Below are the code and all the weights of a small trained network. Each question names an input and a class and asks about switching units off, where a switched-off unit gives its printed mean instead of its output.

import numpy as np


def w(rows, s, z=0):
    codes = np.array(rows[::2]) - 128.0
    scale = np.full(codes.shape[1], s)
    scale[-1] = z or s
    return codes * scale


def f(y):
    return y / 2 * (1 + np.tanh(0.7978845608 * (y + 0.044715 * y**3)))


def log_softmax(a):
    a = a - a.max(-1, keepdims=True)
    return a - np.log(np.exp(a).sum(-1, keepdims=True))


def net(x, mask):
    res = np.array(x, float).reshape(1, 8) / 4 @ E
    y = f(res @ A[0][:, :-1].T + A[0][:, -1])
    res = res + np.where(mask, y, B[0][:, -1]) @ B[0][:, :-1]
    return log_softmax(res[-1] @ U[:, :-1].T + U[:, -1])


A, B = {}, {}
E = w([
[1,140,164,141,153,108,143,112],'x0',
[144,36,98,137,121,123,104,146],'x1',
[55,146,94,106,117,147,56,135],'x2',
[124,157,152,9,141,100,175,208],'x3',
[154,190,127,94,140,150,193,113],'x4',
[154,178,125,152,171,89,140,177],'x5',
[132,127,104,117,231,133,132,77],'x6',
[169,149,16,102,141,133,134,78],'x7',
],0.0084)
A[0] = w([
[172,171,108,182,99,157,81,44,87],'n1',
[205,178,87,36,181,119,129,125,152],'n2',
[172,139,96,143,87,131,106,76,77],'n3',
[118,132,187,129,126,130,129,211,203],'n4',
[105,148,195,102,150,188,165,20,152],'n5',
[52,119,75,157,229,90,60,90,133],'n6',
[131,134,171,133,176,127,166,71,105],'n7',
[99,144,130,60,113,124,71,112,122],'n8',
[181,138,77,82,186,69,151,133,123],'n9',
[25,124,91,89,137,65,128,112,254],'n10',
[92,123,107,199,175,127,102,107,83],'n11',
[188,10,129,130,124,77,137,118,181],'n12',
],0.011,0.004)
B[0] = w([
[140,175,41,128,73,134,155,56,205],'n1',
[170,245,106,70,152,133,161,125,254],'n2',
[141,105,63,199,105,117,148,63,168],'n3',
[98,45,121,125,170,121,100,139,214],'n4',
[51,139,143,97,185,67,146,198,200],'n5',
[186,27,186,159,75,183,112,171,242],'n6',
[117,159,115,50,136,97,116,170,170],'n7',
[143,131,167,180,184,103,149,131,155],'n8',
[165,218,119,114,98,165,140,120,222],'n9',
[72,34,182,137,140,90,105,142,223],'n10',
[198,128,136,111,108,153,111,154,188],'n11',
[163,69,197,121,99,207,98,162,215],'n12',
],0.011,0.0095)
U = w([
[199,104,181,136,86,202,176,153,183],'0',
[138,193,48,188,79,132,216,4,5],'1',
[161,254,124,33,181,128,237,136,85],'2',
[46,105,171,160,174,61,184,149,232],'3',
],0.0069,0.0025)

Each question gives the input, the list of numbers given to net, and the class t.
The units are the neurons (one row each of A and B). Each row of codes is followed by its name. A weight is (code - 128) times the scale printed after its matrix; where a second scale follows, it is the last column's (A, B and U).
mask holds one flag per neuron, in row order. A switched-off neuron (its flag False) gives its mean, the last column of its row in B, instead of its output. The means were averaged over made-up inputs and are rounded, as every weight is.
A unit's drop is (log p(t) with every unit on - log p(t) with that unit switched off) / (log p(t) with every unit on - log p(t) with every unit switched off).
The circuit of an input: a set's keep is (log p(t) with only the set's units on - log p(t) with every unit switched off) / (log p(t) with every unit on - log p(t) with every unit switched off). Starting from all 12 units, units are removed one at a time, each time the one whose removal leaves the highest keep (on an exact tie, the one counted first), for as long as the keep stays at least 0.8.
units of the circuit, in order: the units of the circuit, biggest drop first
most important unit: the unit with the biggest drop
k most important neurons: the k neurons with the biggest drops, biggest first
drop of u: that unit's drop, to one decimal
input [4,-3,2,-7,5,-7,-4,2], class 1: units of the circuit, in order : n1
input [0,-5,0,-8,-8,8,-7,-2], class 1: units of the circuit, in order : n1, n12
input [8,1,6,-3,-2,0,5,8], class 0: 2 most important neurons : n6, n11
input [-4,-1,7,1,-8,5,0,-3], class 3: units of the circuit, in order : n12, n9
input [-3,6,3,-5,0,-7,-7,0], class 1: 3 most important neurons : n6, n1, n3
input [-7,2,-8,8,-4,8,0,-1], class 2: 3 most important neurons : n2, n6, n9
input [-1,8,-7,-2,6,-6,6,-8], class 3: 4 most important neurons : n5, n6, n9, n11
input [7,-6,-6,8,7,-8,-2,-1], class 3: units of the circuit, in order : n10, n5
input [5,4,8,1,-3,-4,-4,4], class 3: 2 most important neurons : n10, n12
input [3,1,-1,-5,-2,1,-6,4], class 1: 2 most important neurons : n1, n6
input [0,-6,5,-5,-4,-2,6,4], class 0: 2 most important neurons : n6, n11
input [-4,-8,-7,3,2,-1,-8,-2], class 2: 2 most important neurons : n6, n12
input [8,3,2,-4,-5,3,-2,-6], class 0: 3 most important neurons : n6, n11, n5
input [1,1,-4,-3,3,-5,2,1], class 1: most important unit : n10
input [-8,0,-1,1,-7,5,6,6], class 2: 2 most important neurons : n2, n9
input [3,-5,4,-5,-3,7,6,6], class 0: drop of n6 : 1.7
input [-7,-6,1,-5,6,4,1,-7], class 2: drop of n6 : 0.3
input [2,-5,-2,-8,2,5,-1,3], class 1: drop of n1 : 0.3
input [8,7,2,-6,0,2,8,-1], class 0: drop of n6 : 1.4
input [4,-5,7,-1,8,1,2,1], class 3: most important neuron : n10
